Here is a tiny trained network, its code and every weight. The questions are about switching its units off for an input and a class, where a switched-off unit gives its printed mean instead of its output.

import numpy as np


def w(rows, s, z=0):
    codes = np.array(rows[::2]) - 128.0
    scale = np.full(codes.shape[1], s)
    scale[-1] = z or s
    return codes * scale


def f(y):
    return np.maximum(y, 0)


def log_softmax(a):
    a = a - a.max(-1, keepdims=True)
    return a - np.log(np.exp(a).sum(-1, keepdims=True))


def net(x, mask):
    res = np.array(x, float).reshape(1, 8) / 4 @ E
    y = f(res @ A[0][:, :-1].T + A[0][:, -1])
    res = res + np.where(mask, y, B[0][:, -1]) @ B[0][:, :-1]
    return log_softmax(res[-1] @ U[:, :-1].T + U[:, -1])


A, B = {}, {}
E = w([
[121,119,144,142,139,116,115,123],'x0',
[127,129,131,128,125,127,130,125],'x1',
[249,107,148,51,160,55,116,128],'x2',
[89,222,230,105,212,138,192,187],'x3',
[168,128,142,138,209,214,113,12],'x4',
[129,120,142,135,128,126,126,127],'x5',
[127,121,140,133,127,124,130,123],'x6',
[119,117,142,142,145,114,111,125],'x7',
],0.014)
A[0] = w([
[23,152,114,198,101,174,145,163,220],'N1',
[70,200,197,140,102,103,150,218,130],'N2',
[125,190,169,116,192,159,145,115,52],'N3',
[98,182,147,183,89,110,183,132,150],'N4',
[249,91,123,79,164,88,119,66,129],'N5',
[117,83,58,166,33,33,132,164,222],'N6',
[81,141,86,113,108,174,102,93,168],'N7',
[99,222,171,134,131,53,165,203,115],'N8',
[101,86,107,122,122,171,103,81,122],'N9',
[150,119,154,69,130,86,122,153,142],'N10',
[146,195,133,149,194,143,162,93,65],'N11',
[128,155,167,121,225,179,171,118,52],'N12',
[104,76,124,158,101,85,100,160,133],'N13',
[50,139,94,212,119,171,154,125,254],'N14',
[170,122,116,166,117,165,89,38,130],'N15',
[183,82,77,83,94,105,88,86,142],'N16',
[173,158,141,98,172,57,123,183,142],'N17',
],0.012,0.0075)
B[0] = w([
[2,103,170,144,120,213,38,193,230],'N1',
[54,42,123,62,175,169,115,133,215],'N2',
[162,214,225,164,74,68,144,164,182],'N3',
[75,109,175,64,129,153,110,145,176],'N4',
[183,100,111,21,231,180,47,184,212],'N5',
[149,201,243,187,86,47,157,243,251],'N6',
[102,189,116,209,86,161,103,122,171],'N7',
[82,26,49,30,153,200,126,48,209],'N8',
[140,93,75,192,135,147,105,78,165],'N9',
[158,158,90,99,171,36,222,68,171],'N10',
[150,189,186,129,88,99,103,178,173],'N11',
[140,214,193,166,59,42,145,169,191],'N12',
[148,191,168,152,132,121,156,137,179],'N13',
[49,106,157,234,85,203,101,104,221],'N14',
[110,34,43,188,140,164,65,96,185],'N15',
[146,138,151,113,144,113,10,146,203],'N16',
[134,127,70,58,125,62,159,61,185],'N17',
],0.0083,0.025)
U = w([
[92,140,210,208,66,139,146,165,247],'0',
[104,56,126,75,187,243,70,135,187],'1',
[196,146,179,105,132,56,135,177,176],'2',
[112,61,62,63,164,124,222,52,6],'3',
[117,74,57,224,103,211,108,24,18],'4',
],0.011,0.0013)

Each question gives the input, the list of numbers given to net, and the class t.
The units are the neurons (one row each of A and B). Each row of codes is followed by its name. A weight is (code - 128) times the scale printed after its matrix; where a second scale follows, it is the last column's (A, B and U).
mask holds one flag per neuron, in row order. A switched-off neuron (its flag False) gives its mean, the last column of its row in B, instead of its output. The means were averaged over made-up inputs and are rounded, as every weight is.
A unit's drop is (log p(t) with every unit on - log p(t) with that unit switched off) / (log p(t) with every unit on - log p(t) with every unit switched off).
The circuit of an input: a set's keep is (log p(t) with only the set's units on - log p(t) with every unit switched off) / (log p(t) with every unit on - log p(t) with every unit switched off). Starting from the 12 units with the biggest drops (on a tie, the unit counted first), units are removed one at a time, each time the one whose removal leaves the highest keep (on an exact tie, the one counted first), for as long as the keep stays at least 0.8.
circuit, biggest first: the units of the circuit, biggest drop first
most important unit: the unit with the biggest drop
top k neurons: the k neurons with the biggest drops, biggest first
drop when u is switched off: that unit's drop, to one decimal
input [3,-7,1,7,-8,8,6,5], class 3: most important unit	N17
input [-6,8,-3,0,1,3,-1,8], class 4: circuit, biggest first	(N6, N5)
input [-2,-5,1,-4,-8,-7,8,-7], class 2: top 2 neurons	(N14, N1)
input [0,-5,8,7,0,-8,6,4], class 3: circuit, biggest first	(N8, N17)
input [-6,5,-3,8,-1,4,-6,2], class 1: top 2 neurons	(N8, N2)
input [-5,0,-3,1,8,3,1,-8], class 0: top 2 neurons	(N12, N8)
input [5,8,2,-2,0,5,-2,8], class 2: top 4 neurons	(N8, N1, N2, N14)
input [3,0,-3,8,-1,6,-2,-6], class 1: top 3 neurons	(N8, N2, N6)
input [3,3,4,-6,0,-2,7,1], class 2: top 4 neurons	(N6, N8, N1, N2)
input [4,-7,1,7,-7,3,6,8], class 3: top 2 neurons	(N17, N10)
input [5,-8,-3,-5,5,7,-1,-6], class 4: drop when N13 is switched off	0.0
input [4,-7,0,2,-1,0,-6,4], class 1: drop when N6 is switched off	0.6
input [-2,-3,0,-2,1,-2,2,-4], class 4: drop when N6 is switched off	0.3
input [8,-8,-8,1,-4,0,-7,-7], class 1: circuit, biggest first	(N2)
